Where the symbols take the states:
Z227 ga Z618
Z227 su Z841
Z227 gu Z793
Z227 ke Z539
Z301 ga Z441
Z301 su Z261
Z301 gu Z161
Z301 ke Z408
Z743 ga Z862
Z743 su Z423
Z743 gu Z932
Z743 ke Z324
Z739 ga Z324
Z739 su Z509
Z739 gu Z685
Z739 ke Z615
Z758 ga Z739
Z758 su Z471
Z758 gu Z509
Z758 ke Z402
Z261 ga Z161
Z261 su Z230
Z261 gu Z412
Z261 ke Z743
Z141 ga Z303
Z141 su Z709
Z141 gu Z402
Z141 ke Z616
Z165 ga Z49
Z165 su Z271
Z165 gu Z326
Z165 ke Z515
Z14 ga Z165
Z14 su Z894
Z14 gu Z271
Z14 ke Z937
Z49 ga Z141
Z49 su Z326
Z49 gu Z709
Z49 ke Z409
Z412 ga Z594
Z412 su Z566
Z412 gu Z834
Z412 ke Z932
Z361 ga Z985
Z361 su Z301
Z361 gu Z441
Z361 ke Z841
Z793 ga Z40
Z793 su Z393
Z793 gu Z361
Z793 ke Z875
Z615 ga Z970
Z615 su Z342
Z615 gu Z758
Z615 ke Z141
Z455 ga Z503
Z455 su Z49
Z455 gu Z141
Z455 ke Z471
Z717 ga Z408
Z717 su Z954
Z717 gu Z743
Z717 ke Z566
Z40 ga Z138
Z40 su Z361
Z40 gu Z985
Z40 ke Z227
Z572 ga Z841
Z572 su Z717
Z572 gu Z408
Z572 ke Z412
Z441 ga Z674
Z441 su Z161
Z441 gu Z539
Z441 ke Z393
Z616 ga Z455
Z616 su Z165
Z616 gu Z49
Z616 ke Z100
Z393 ga Z361
Z393 su Z862
Z393 gu Z301
Z393 ke Z572
Z685 ga Z954
Z685 su Z455
Z685 gu Z503
Z685 ke Z758
Z834 ga Z572
Z834 su Z324
Z834 gu Z717
Z834 ke Z230
Z539 ga Z458
Z539 su Z594
Z539 gu Z875
Z539 ke Z301
Z736 ga Z225
Z736 su Z96
Z736 gu Z937
Z736 ke Z530
Z342 ga Z758
Z342 su Z100
Z342 gu Z471
Z342 ke Z709
Z709 ga Z402
Z709 su Z338
Z709 gu Z191
Z709 ke Z165
Z458 ga Z159
Z458 su Z875
Z458 gu Z227
Z458 ke Z441
Z100 ga Z471
Z100 su Z515
Z100 gu Z409
Z100 ke Z338
Z159 ga Z96
Z159 su Z227
Z159 gu Z618
Z159 ke Z674
Z471 ga Z509
Z471 su Z409
Z471 gu Z616
Z471 ke Z191
Z402 ga Z615
Z402 su Z191
Z402 gu Z342
Z402 ke Z49
Z338 ga Z191
Z338 su Z736
Z338 gu Z225
Z338 ke Z271
Z168 ga Z230
Z168 su Z615
Z168 gu Z970
Z168 ke Z503
Z937 ga Z515
Z937 su Z411
Z937 gu Z669
Z937 ke Z504
Z674 ga Z72
Z674 su Z539
Z674 gu Z458
Z674 ke Z361
Z985 ga Z873
Z985 su Z441
Z985 gu Z674
Z985 ke Z793
Z191 ga Z342
Z191 su Z225
Z191 gu Z100
Z191 ke Z326
Z504 ga Z736
Z504 su Z159
Z504 gu Z96
Z504 ke Z873
Z970 ga Z566
Z970 su Z758
Z970 gu Z739
Z970 ke Z303
Z618 ga Z411
Z618 su Z793
Z618 gu Z40
Z618 ke Z458
Z271 ga Z326
Z271 su Z530
Z271 gu Z388
Z271 ke Z669
Z411 ga Z669
Z411 su Z40
Z411 gu Z138
Z411 ke Z159
Z503 ga Z423
Z503 su Z141
Z503 gu Z303
Z503 ke Z509
Z423 ga Z932
Z423 su Z303
Z423 gu Z168
Z423 ke Z685
Z138 ga Z894
Z138 su Z985
Z138 gu Z873
Z138 ke Z618
Z161 ga Z539
Z161 su Z412
Z161 gu Z594
Z161 ke Z862
Z594 ga Z875
Z594 su Z834
Z594 gu Z572
Z594 ke Z261
Z324 ga Z717
Z324 su Z685
Z324 gu Z954
Z324 ke Z970
Z72 ga Z504
Z72 su Z458
Z72 gu Z159
Z72 ke Z985
Z230 ga Z412
Z230 su Z970
Z230 gu Z566
Z230 ke Z423
Z894 ga Z271
Z894 su Z873
Z894 gu Z530
Z894 ke Z411
Z862 ga Z301
Z862 su Z932
Z862 gu Z261
Z862 ke Z717
Z515 ga Z409
Z515 su Z669
Z515 gu Z14
Z515 ke Z736
Z669 ga Z14
Z669 su Z138
Z669 gu Z894
Z669 ke Z96
Z326 ga Z709
Z326 su Z388
Z326 gu Z338
Z326 ke Z14
Z509 ga Z685
Z509 su Z616
Z509 gu Z455
Z509 ke Z342
Z873 ga Z530
Z873 su Z674
Z873 gu Z72
Z873 ke Z40
Z408 ga Z393
Z408 su Z743
Z408 gu Z862
Z408 ke Z834
Z932 ga Z261
Z932 su Z168
Z932 gu Z230
Z932 ke Z954
Z388 ga Z338
Z388 su Z504
Z388 gu Z736
Z388 ke Z894
Z303 ga Z168
Z303 su Z402
Z303 gu Z615
Z303 ke Z455
Z566 ga Z834
Z566 su Z739
Z566 gu Z324
Z566 ke Z168
Z530 ga Z388
Z530 su Z72
Z530 gu Z504
Z530 ke Z138
Z225 ga Z100
Z225 su Z937
Z225 gu Z515
Z225 ke Z388
Z875 ga Z227
Z875 su Z572
Z875 gu Z841
Z875 ke Z161
Z409 ga Z616
Z409 su Z14
Z409 gu Z165
Z409 ke Z225
Z841 ga Z793
Z841 su Z408
Z841 gu Z393
Z841 ke Z594
Z954 ga Z743
Z954 su Z503
Z954 gu Z423
Z954 ke Z739
Z96 ga Z937
Z96 su Z618
Z96 gu Z411
Z96 ke Z72

The rows follow the links: the fewer symbols apart two states are, the more alike their rows tend to be.

Each row is also shifted at random along 8 hidden directions that mean nothing.

Known rows, each with its state:
-509,303,-39,125,-114,-59,159,49,-419,106,-354,-165,15,119,-94,-277,347,-205,58,164,29,403,-342,-88,178,-981,-104,-48,144,-214,-75,192,265,-95,138,106,62,194,351,-159,-60,-283,-271,229,-103,-176,-490 | Z326
-557,-52,136,91,-164,-40,-178,10,38,24,-79,-70,-294,-5,-304,110,119,-352,-55,-241,36,179,-6,-271,404,-13,-277,-26,82,-16,-159,-131,-16,-155,10,136,-84,-369,293,-205,108,22,82,145,28,-229,9 | Z758
-204,-132,243,-63,37,143,91,417,284,-338,-49,203,-775,-334,-360,332,-184,204,313,-232,43,-70,224,15,283,56,-474,152,183,-331,-115,-267,-196,188,-87,16,160,-450,484,-454,-242,-371,316,229,-164,-261,683 | Z161
-817,6,157,70,-170,-25,40,307,-212,-230,-146,-216,322,-197,428,41,-48,-69,-48,247,-260,-80,-11,-43,-369,-505,-46,96,-19,122,-174,433,-78,140,-273,251,139,-38,-5,516,131,286,34,85,39,100,-11 | Z412
824,431,8,317,137,88,293,-452,125,-16,-468,-45,-442,-78,-115,-224,25,83,670,345,59,467,135,521,-379,-115,41,42,267,-438,469,-176,-7,-219,349,405,-169,301,447,-425,-420,-30,-382,22,-25,-731,-96 | Z138
-582,-385,-339,-85,-121,-319,156,-339,-300,354,218,-134,278,139,300,367,80,0,-207,-25,78,-47,-420,-136,113,619,514,-86,-82,92,-6,-187,-123,148,303,-142,442,-339,-261,15,180,-318,117,-155,-2,226,305 | Z669
-291,204,-167,-110,-18,-106,246,-74,315,-91,-390,106,-386,-4,-158,18,-756,250,412,339,-457,-124,398,363,-418,356,296,-55,-126,-495,37,-94,-50,-112,113,201,154,159,427,-88,-389,265,374,13,-226,-549,139 | Z159
-725,287,41,27,-38,86,109,661,371,25,-357,375,-416,-217,302,359,-218,170,135,59,345,-326,12,9,-425,-73,-649,-91,-9,298,-202,370,231,-70,-290,-72,-187,5,33,382,-134,-214,-194,110,15,-225,594 | Z566
-757,-374,321,166,-36,54,64,-94,34,149,686,9,-355,-160,-246,-1,569,100,73,-545,382,246,-131,8,555,-203,-406,243,218,318,303,-583,-420,301,237,73,260,-349,-90,-650,14,-318,-338,154,111,385,357 | Z572
617,70,232,166,-118,-72,-71,-165,-74,0,450,-26,240,304,-233,-512,-19,-44,-116,49,185,323,85,241,358,-468,-118,68,152,145,-89,-11,-97,-120,360,69,-118,103,-26,-209,-74,281,72,-21,-108,456,-645 | Z411
-27,-25,-134,-431,115,-133,-202,584,-318,-30,-207,36,459,207,416,114,-390,-132,-359,308,-523,-366,-1,-343,-232,-262,325,-308,-272,-208,-523,540,281,-159,-342,-257,96,100,28,742,340,-37,524,-16,-115,224,-101 | Z709
200,-1,74,-79,-56,-38,153,184,-253,-387,-205,-278,196,-21,-76,232,-100,153,97,225,-202,-51,96,128,344,-407,62,-1,169,-441,-486,-11,112,-39,67,-139,240,-322,427,-210,-207,-419,499,177,-211,-24,-120 | Z873
35,213,64,264,-190,79,205,-137,-210,-352,-270,-265,115,-189,-161,-365,85,17,177,281,-127,311,-36,223,-148,-626,-39,271,160,-163,64,239,-114,261,8,345,97,158,192,-52,-206,406,-169,148,-106,-190,-468 | Z441
-516,-68,-140,183,-210,25,356,-322,-509,-432,-405,-540,415,-443,267,536,438,200,168,167,-53,-127,-227,-23,136,195,494,222,259,-607,9,-39,156,276,-158,-138,296,-494,-17,-171,-167,-898,77,3,63,-291,237 | Z875
-354,229,197,152,-34,0,-185,185,212,400,326,767,-563,146,6,-367,-35,-100,85,-231,478,58,41,-117,101,176,-378,-77,48,-370,451,-46,332,-468,-31,-98,-533,148,-134,-92,1,-589,-94,-182,39,61,222 | Z455
-336,208,-16,91,-210,-138,-14,-99,98,299,131,-48,-54,374,-440,-444,81,-197,-154,-57,239,349,-157,38,285,-580,-391,-41,-55,564,-160,28,-38,-155,395,135,-78,209,120,-229,-99,529,-317,170,-119,138,-650 | Z338
556,-33,-88,-66,-69,-89,-185,-167,201,169,365,-44,235,400,-375,-44,18,-70,-358,-255,297,-7,-27,-6,522,208,-149,-117,-81,579,-323,-164,35,-156,279,-298,-145,-43,-218,-179,15,205,29,-71,-17,382,-426 | Z225
-36,-190,-314,-142,137,-120,349,-145,-457,68,-398,-331,-32,-136,179,325,388,9,175,225,-120,126,-435,-112,15,-114,387,-42,44,-370,80,-128,-31,172,178,-40,392,-170,297,-188,-24,-656,-113,113,-92,-347,251 | Z937
494,111,59,300,6,241,162,-449,47,-186,-302,-65,-473,-201,-405,-60,133,43,368,-93,-26,550,66,348,-73,-13,-106,188,352,-153,269,-336,-302,370,163,433,274,109,360,-587,-167,373,-220,124,-27,-482,38 | Z793
603,16,242,-29,81,314,-227,120,392,-533,-316,-358,-159,-183,-557,377,-79,-45,50,-274,-289,-117,555,25,321,37,-324,37,114,73,-513,-182,-77,-11,-279,33,-88,-270,417,-256,-90,412,298,250,55,-317,-52 | Z230
-131,-460,-21,-453,88,-117,-293,82,-8,-78,183,-430,234,183,-340,312,-42,-196,-322,-265,-578,-282,255,-363,629,113,291,-131,-240,-18,-503,-346,-77,-139,-7,-236,215,-432,213,-133,218,71,544,158,-3,202,-179 | Z471
590,4,-88,139,-71,83,73,-406,189,-246,-23,-6,161,-220,85,353,-98,287,125,6,145,-298,189,189,-137,1077,355,121,20,-230,197,-135,38,42,-116,-162,-164,-210,-364,-4,-215,-239,145,-283,108,-157,307 | Z841
159,-189,251,238,21,160,-153,-381,185,-4,301,-88,-147,-107,-160,-37,215,-75,61,-352,18,281,217,132,60,213,-111,130,166,263,290,-428,-417,139,55,303,45,-111,-112,-290,114,445,-199,-14,231,82,108 | Z261

From each start, follow one symbol. Which state do you reach?
Answer with the state's name.
start -47,-135,-279,-425,-16,-273,20,356,-47,-48,46,5,290,244,-34,80,-419,48,-322,224,-203,-429,-68,-209,116,60,216,-122,-358,59,-489,318,132,-70,-1,-370,96,-70,-26,321,-27,34,495,23,-290,224,-184
ga: Z326
start -108,43,181,242,-146,-134,109,-80,-348,233,362,127,46,216,18,-513,256,-106,-6,67,334,536,-338,134,239,-715,-205,85,218,80,133,44,-88,26,430,188,62,91,36,-221,24,-45,-204,31,-134,383,-319
ga: Z736
start -142,304,14,253,-164,31,279,59,-182,-114,-258,70,47,-143,193,-361,-27,83,151,376,135,250,-214,242,-516,-538,-131,187,133,67,157,475,-12,279,7,317,66,352,-20,240,-150,285,-350,53,-104,-84,-185
ke: Z841
start 495,54,259,-189,193,113,83,842,56,-350,12,349,-111,-280,327,-106,-250,259,114,297,71,-358,100,1,-358,-481,-394,101,-30,-85,-72,528,78,85,-346,-113,-247,123,-31,482,-125,-225,106,27,-153,164,311
ke: Z261
start -349,158,19,-100,-8,-34,-153,451,-424,167,-87,353,40,252,237,-96,-104,-164,-203,54,-50,108,-219,-273,54,-488,-27,-251,95,-338,-249,309,352,-125,-178,-136,123,142,171,248,301,-422,283,21,-103,201,-32
su: Z515
start 539,31,-155,75,124,103,279,-150,-117,-103,-256,-189,171,-176,269,90,116,219,150,277,-6,84,-159,262,-472,-107,167,58,68,235,93,107,-137,326,44,119,205,231,-69,100,-64,204,-296,19,12,-126,64
ga: Z159
start -38,33,-218,-20,102,-66,16,-453,177,133,-327,-477,49,-55,20,179,240,-181,210,76,-165,-93,64,-22,-181,453,352,-60,-213,-2,279,-205,45,-353,105,87,-277,-94,47,2,-100,6,-363,-56,234,-570,-57
ga: Z303
start -384,67,98,259,-179,69,-25,-258,96,-180,-123,-497,305,-183,-24,116,266,-88,15,-53,-94,43,138,95,-79,-127,-62,136,55,414,-84,-10,-112,14,-72,270,-44,-104,-53,57,-7,466,-271,72,239,-103,-266
gu: Z932
start -69,-33,224,138,-158,161,-315,-221,211,-252,44,65,-25,-63,-208,205,-362,-65,-44,-328,-320,-83,534,55,137,691,146,13,139,-321,-89,-257,-97,-26,-280,92,9,-249,45,-134,135,287,572,-116,155,-69,99
su: Z954
start 103,-39,41,57,-100,-213,30,272,100,255,187,368,-251,248,118,23,-312,-75,-94,94,428,213,-247,85,-74,-59,-487,-116,58,524,-301,190,-216,-8,365,122,116,-78,83,116,74,297,27,-28,-202,260,230
ke: Z138
start -182,393,-324,-114,-16,-158,88,416,101,61,-979,14,-114,66,355,263,-541,-232,87,586,-224,-8,-122,-4,-866,-220,-144,-299,-177,258,-480,659,156,-167,-48,265,6,239,477,699,27,619,-40,113,-178,-628,81
ke: Z225
start 25,-55,-90,-74,-74,-156,177,-101,13,-171,-31,-378,353,68,-33,184,-173,192,-4,226,-165,-162,124,256,92,-12,211,6,-58,110,-342,-54,-35,-29,243,-78,176,-174,108,-49,-194,98,229,63,-117,56,-202
su: Z458
start -681,7,254,43,-104,84,134,264,-102,-274,245,323,-404,-255,-253,-250,-75,217,229,-107,-12,-57,117,-7,349,-243,-119,236,173,-816,246,-96,51,132,-128,-60,68,-141,184,-408,-239,-691,314,74,-165,41,228
su: Z261
start 26,-36,16,-65,127,56,-134,169,-507,247,125,83,265,150,343,23,470,-136,-245,-107,149,168,-359,-268,254,-531,31,-201,140,-44,-60,35,286,-51,-15,-239,78,52,-97,55,347,-635,-110,-6,86,377,-70
ke: Z326
start 277,11,-32,-224,265,-17,-138,338,-133,297,70,124,143,190,349,-147,157,-108,-165,86,27,-45,-173,-166,-167,-419,-40,-219,-167,200,-3,204,172,-193,-64,-148,-130,280,-116,359,244,-146,-176,-10,56,287,-93
gu: Z709
start -412,171,183,152,-20,69,-52,200,-202,147,-96,264,-321,-83,102,-43,423,-170,142,-107,334,148,-207,-272,241,-312,-278,-39,224,-502,206,16,365,-271,-98,-93,-315,-137,138,-140,42,-921,-173,12,64,-152,195
ke: Z342
